[142 139 141 142 145 150]
The entry just left of 141 is 139
The entry just left of the smallest entry: 142
The entry just left of 150 -> 145

X = [132 118 142 127 132 125 130 102 115 145 135]
The entry just right of 125?
A: 130
The centre entry?
A: 125
The entry just right of the largest entry?
A: 135

[[108 114 140 138 127 106 118]
 [130 122 141 130 120 134 130]]
Give the entry in the top-right corner.
A: 118
Give the third largest entry.
A: 138
Give the entry just left of the largest entry.
A: 122
Give the entry in the top-left corner.
A: 108
The 2nd-last entry, reading row by row -> 134

Read these off the row that follows.
1) Report the 5th entry.
2) Report the entry just left of 130.
3) Report the first entry.
[119 138 126 130 150]
1) 150
2) 126
3) 119

Questions about the grid below.
1) The entry just right of 132?
2) The 5th entry in reading order?
3) The entry just right of the centre entry?
4) The first entry in reading order?
((143, 120, 129, 119, 111), (127, 131, 112, 130, 134), (147, 124, 127, 134, 134), (118, 143, 136, 130, 134), (130, 128, 118, 123, 124), (121, 128, 121, 127, 119), (136, 120, 137, 116, 118), (131, 134, 126, 146, 145), (122, 135, 135, 115, 139), (151, 122, 142, 126, 121), (133, 119, 136, 133, 111), (141, 116, 132, 121, 111), (128, 122, 130, 145, 128), (125, 130, 127, 109, 147), (142, 125, 134, 141, 145))
1) 121
2) 111
3) 146
4) 143

Questions about the grid below. Counting starts at 1.
1) Which number is the entry in row 2 and column 2?
2) Which number is the entry just right of the smallest entry?
3) Which number is the entry at row 2, column 1?
[[116 141 116 118]
 [146 107 109 127]]
1) 107
2) 109
3) 146

Questions about the grid below. Counting starts at 1.
1) Which number is the top-right entry?
2) Which number is the entry in row 1 and column 3?
3) Which number is the entry at row 2, column 3?
4) Which number is the entry in row 2 and column 1?
5) Which number is the top-left entry?
6) Which number is the entry in the bottom-right corner?
7) Which number is the entry just left of the largest entry?
[[139 135 152 145 141 136 145 141 132 142 146 134 138 135 133]
 [147 133 133 135 147 139 134 137 133 132 146 138 133 149 140]]
1) 133
2) 152
3) 133
4) 147
5) 139
6) 140
7) 135

Read these off the table that follows. Rows and columns are numbered from 1.
1) The entry at row 1, column 2?
2) The top-right entry?
3) The entry at row 2, column 1?
4) The entry directly below 156?
5) The entry at row 2, column 2?
6) The entry at row 1, column 1?
7) The entry just left of the largest entry?
8) The entry at row 1, column 3?
[[133 121 145 144 134 116 146 127 130 142]
 [149 117 126 152 139 105 143 129 151 156]
 [133 121 104 132 138 152 138 126 123 116]
 [123 138 128 108 112 130 116 127 127 123]
 [134 118 109 130 138 150 138 120 126 117]
 [137 120 121 147 143 139 144 133 138 131]
 [124 134 148 119 120 120 109 127 128 128]
 [134 120 108 136 139 149 141 124 123 119]
 [126 128 120 106 109 130 126 120 119 116]]
1) 121
2) 142
3) 149
4) 116
5) 117
6) 133
7) 151
8) 145
